Below are the code and all the weights of a small trained network. Each question names an input and a target symbol and asks about switching units off, where a switched-off unit gives its printed mean instead of its output.

import numpy as np


def w(rows, s, z=0):
    codes = np.array(rows[::2]) - 128.0
    scale = np.full(codes.shape[1], s)
    scale[-1] = z or s
    return codes * scale


def norm(h):
    return h / np.sqrt((h * h).mean(-1, keepdims=True) + 1e-5)


def f(y):
    return np.maximum(y, 0)


def softmax(a):
    e = np.exp(a - a.max(-1, keepdims=True))
    return e / e.sum(-1, keepdims=True)


def log_softmax(a):
    a = a - a.max(-1, keepdims=True)
    return a - np.log(np.exp(a).sum(-1, keepdims=True))


def net(x, mask):
    ids = ['ΓΔΘΛΠΩαβεζηξσφ'.index(c) for c in x.split()]
    T = len(ids)
    res = E[ids] + P[:T]
    u = 0
    for l in range(3):
        q, k, v = (norm(res) @ M[l].T for M in (Q, K, V))
        z = softmax(np.where(np.tri(T) > 0, q @ k.T / 4**0.5, -1e9)) @ v
        res = res + np.where(mask[u], z, O[l][:, -1]) @ O[l][:, :-1]
        u += 1
        y = f(norm(res) @ A[l][:, :-1].T + A[l][:, -1])
        res = res + np.where(mask[u : u + 4], y, B[l][:, -1]) @ B[l][:, :-1]
        u += 4
    return log_softmax(norm(res)[-1] @ U[:, :-1].T + U[:, -1])


Q, K, V, O, A, B = {}, {}, {}, {}, {}, {}
E = w([
[88,185,123,28,157,61,144,107],'Γ',
[84,113,101,146,96,122,94,112],'Δ',
[99,196,73,37,120,153,144,199],'Θ',
[75,150,50,156,99,109,86,6],'Λ',
[126,98,180,83,86,117,174,107],'Π',
[71,178,119,134,87,119,176,23],'Ω',
[174,124,107,115,17,148,121,51],'α',
[56,93,129,163,187,84,185,135],'β',
[117,47,142,98,116,71,166,170],'ε',
[84,114,96,43,78,47,121,44],'ζ',
[45,125,165,46,24,139,151,111],'η',
[27,103,143,128,110,146,146,119],'ξ',
[172,149,106,106,115,55,105,38],'σ',
[133,227,125,135,151,137,127,108],'φ',
],0.02)
P = w([
[191,153,205,23,237,158,2,194],'0',
[100,135,7,102,89,149,218,180],'1',
[118,169,8,115,88,155,198,181],'2',
[102,164,20,113,90,145,198,151],'3',
[113,165,31,114,93,138,190,152],'4',
[94,156,15,113,89,125,180,120],'5',
[111,152,27,111,68,149,175,120],'6',
],0.0043)
Q[0] = w([
[161,148,142,145,102,137,83,124],'L0H0',
[171,147,179,178,110,121,137,135],'L0H0',
[167,70,213,223,220,187,106,172],'L0H0',
[98,114,80,212,115,105,254,99],'L0H0',
],0.0092)
K[0] = w([
[132,132,106,113,130,88,123,128],'L0H0',
[139,139,176,143,95,131,146,184],'L0H0',
[138,118,2,168,81,101,200,129],'L0H0',
[146,124,172,113,191,157,132,121],'L0H0',
],0.0097)
V[0] = w([
[125,149,171,109,176,183,90,171],'L0H0',
[3,151,70,93,121,178,177,182],'L0H0',
[164,135,86,205,111,26,124,203],'L0H0',
[137,131,114,166,213,127,99,112],'L0H0',
],0.0062)
O[0] = w([
[181,213,179,86,78,100,73,195,125],'L0H0',
[119,180,96,84,121,252,128,113,211],'L0H0',
[101,123,33,93,198,108,135,104,3],'L0H0',
[254,131,132,175,172,130,161,97,36],'L0H0',
],0.0083,0.0044)
A[0] = w([
[116,218,75,112,155,150,95,96,187],'L0N0',
[52,106,134,173,115,68,121,180,251],'L0N1',
[26,113,214,114,164,109,253,191,180],'L0N2',
[94,117,159,121,159,180,133,109,86],'L0N3',
],0.0057,0.0022)
B[0] = w([
[147,91,94,81,148,161,108,147,216],'L0N0',
[124,112,109,120,99,197,124,170,226],'L0N1',
[170,98,140,109,138,176,100,49,255],'L0N2',
[147,122,184,126,109,119,2,152,144],'L0N3',
],0.012,0.0052)
Q[1] = w([
[106,69,14,2,29,243,83,38],'L1H0',
[89,98,67,81,89,165,152,26],'L1H0',
[156,92,101,30,2,102,105,111],'L1H0',
[145,46,94,212,139,155,92,180],'L1H0',
],0.0063)
K[1] = w([
[173,128,162,115,158,90,11,158],'L1H0',
[142,89,186,99,143,98,82,146],'L1H0',
[124,155,240,135,134,118,102,128],'L1H0',
[81,150,147,137,143,80,194,136],'L1H0',
],0.011)
V[1] = w([
[82,146,122,80,132,103,167,88],'L1H0',
[166,161,199,162,117,116,197,103],'L1H0',
[113,254,56,148,137,94,168,133],'L1H0',
[69,88,24,184,63,103,127,110],'L1H0',
],0.0081)
O[1] = w([
[24,96,58,71,182,18,190,2,129],'L1H0',
[218,131,197,54,107,166,137,7,52],'L1H0',
[133,232,175,91,138,43,19,162,2],'L1H0',
[163,175,27,113,15,175,160,104,96],'L1H0',
],0.0067,0.0095)
A[1] = w([
[161,172,116,190,219,160,87,159,250],'L1N0',
[70,107,61,150,114,169,103,156,65],'L1N1',
[128,93,98,255,117,24,126,107,23],'L1N2',
[117,64,193,158,162,186,96,90,213],'L1N3',
],0.0077,0.0014)
B[1] = w([
[172,176,110,103,46,78,197,158,147],'L1N0',
[126,171,155,135,67,86,155,183,254],'L1N1',
[117,70,154,109,128,136,9,128,140],'L1N2',
[125,188,114,185,178,92,80,125,206],'L1N3',
],0.011,0.0077)
Q[2] = w([
[65,54,46,203,99,105,134,71],'L2H0',
[89,92,49,48,80,177,189,145],'L2H0',
[28,88,75,114,60,255,109,81],'L2H0',
[70,141,134,55,207,192,105,135],'L2H0',
],0.0062)
K[2] = w([
[218,154,115,79,121,170,95,114],'L2H0',
[130,163,135,208,187,88,47,103],'L2H0',
[117,141,145,165,76,125,44,33],'L2H0',
[135,157,254,47,185,84,147,166],'L2H0',
],0.0072)
V[2] = w([
[172,254,141,178,154,113,153,84],'L2H0',
[99,18,206,104,62,99,251,115],'L2H0',
[108,73,105,157,155,195,129,121],'L2H0',
[35,200,140,107,173,101,193,131],'L2H0',
],0.0068)
O[2] = w([
[71,255,78,160,76,125,245,121,3],'L2H0',
[204,201,166,70,73,85,189,132,239],'L2H0',
[181,104,146,169,207,152,175,131,181],'L2H0',
[69,62,178,75,131,119,165,108,107],'L2H0',
],0.0092,0.0049)
A[2] = w([
[116,143,134,180,81,69,163,255,101],'L2N0',
[171,110,165,156,128,101,160,102,5],'L2N1',
[173,161,79,61,170,134,123,117,254],'L2N2',
[47,156,175,118,147,83,59,149,150],'L2N3',
],0.0099,0.00091)
B[2] = w([
[104,95,188,199,158,61,152,64,253],'L2N0',
[70,122,120,122,181,171,142,51,158],'L2N1',
[142,155,171,156,153,78,1,113,159],'L2N2',
[222,160,102,102,148,147,168,187,175],'L2N3',
],0.0095,0.0072)
U = w([
[86,123,142,70,192,82,108,125,174],'Γ',
[91,101,145,194,86,86,135,182,201],'Δ',
[130,151,61,76,116,156,134,231,152],'Θ',
[78,111,4,161,108,154,60,116,73],'Λ',
[144,109,254,140,133,148,145,63,80],'Π',
[53,192,113,131,132,140,201,61,204],'Ω',
[216,138,81,145,39,162,133,119,147],'α',
[128,146,58,187,225,160,162,119,165],'β',
[169,24,95,123,152,147,175,178,121],'ε',
[73,75,91,58,85,51,148,104,68],'ζ',
[69,102,219,72,45,151,106,139,3],'η',
[89,134,160,168,120,242,64,158,104],'ξ',
[150,95,108,151,131,92,30,75,102],'σ',
[167,212,142,138,148,98,160,143,199],'φ',
],0.0091,0.0041)

Each question gives the input, a string of symbols that net reads in full, and the target symbol t.
The units are the heads (4 rows each of Q, K, V and O) and the neurons (one row each of A and B). Each row of codes is followed by its name. A weight is (code - 128) times the scale printed after its matrix; where a second scale follows, it is the last column's (O, A, B and U).
mask holds one flag per unit, layer by layer, with each layer's heads first. A switched-off unit (its flag False) gives its mean, the last column of its rows in O or B, instead of its output. The means were averaged over made-up inputs and are rounded, as every weight is.
A unit's drop is (log p(t) with every unit on - log p(t) with that unit switched off) / (log p(t) with every unit on - log p(t) with every unit switched off).
The circuit of an input: a set's keep is (log p(t) with only the set's units on - log p(t) with every unit switched off) / (log p(t) with every unit on - log p(t) with every unit switched off). Starting from the 12 units with the biggest drops (on a tie, the unit counted first), units are removed one at a time, each time the one whose removal leaves the highest keep (on an exact tie, the one counted first), for as long as the keep stays at least 0.8.
circuit, biggest first: the units of the circuit, biggest drop first
most important unit: the unit with the biggest drop
top k neurons: the k neurons with the biggest drops, biggest first
top k neurons in layer l: the k neurons of layer l with the biggest drops, biggest first
input ε Δ Δ, target ε: circuit, biggest first => [L2H0, L1H0]
input Π Δ Θ η, target Π: circuit, biggest first => [L1H0, L2H0]
input ξ Θ Γ, target ξ: most important unit => L0H0
input ε η Γ ε σ ξ, target ε: circuit, biggest first => [L2H0, L1H0]
input ζ Ω ε, target ζ: circuit, biggest first => [L1H0, L2H0]
input Ω Ω σ Δ Λ η ζ, target Ω: circuit, biggest first => [L2H0, L0H0, L1N3]
input α ε Θ φ Π Δ Λ, target α: top 2 neurons in layer 0 => [L0N2, L0N0]
input Δ φ ζ Γ ζ α, target Δ: top 3 neurons => [L0N2, L2N0, L1N1]
input α σ α Δ ξ, target α: circuit, biggest first => [L1H0, L0H0, L2H0]
input ζ ε Δ, target ζ: circuit, biggest first => [L1H0, L2H0]
input Δ ε σ Δ ε ζ, target Δ: top 2 neurons => [L0N2, L2N0]
input Δ φ α ε α ε Δ, target Δ: circuit, biggest first => [L2N0, L1N1, L1H0]
input Δ η β Δ α η, target Δ: circuit, biggest first => [L1H0, L2N0, L1N1]
input Ω Π Λ, target Ω: circuit, biggest first => [L2H0, L1H0]
input β Δ α ε, target β: top 2 neurons => [L1N3, L0N2]
input ε α ξ ζ Δ σ Γ, target ε: circuit, biggest first => [L1H0]
input α α Ω Δ, target α: circuit, biggest first => [L1H0, L2H0]
input Δ Δ ε Π σ Π Π, target Δ: top 2 neurons => [L0N0, L1N2]
input η ε σ Δ Δ, target η: circuit, biggest first => [L0H0, L2H0, L1N3, L0N2]
input Δ α φ Ω, target Δ: top 2 neurons in layer 1 => [L1N1, L1N3]
input Ω ξ β, target Ω: most important unit => L2H0
input φ β Δ Δ Δ Λ Δ, target φ: top 2 neurons => [L2N3, L1N0]
input Δ α ε Γ ε Θ, target Δ: top 2 neurons in layer 0 => [L0N2, L0N1]
input Δ Ω α φ, target Δ: top 2 neurons in layer 0 => [L0N0, L0N2]
input α Δ Θ ε, target α: top 3 neurons in layer 0 => [L0N2, L0N0, L0N1]
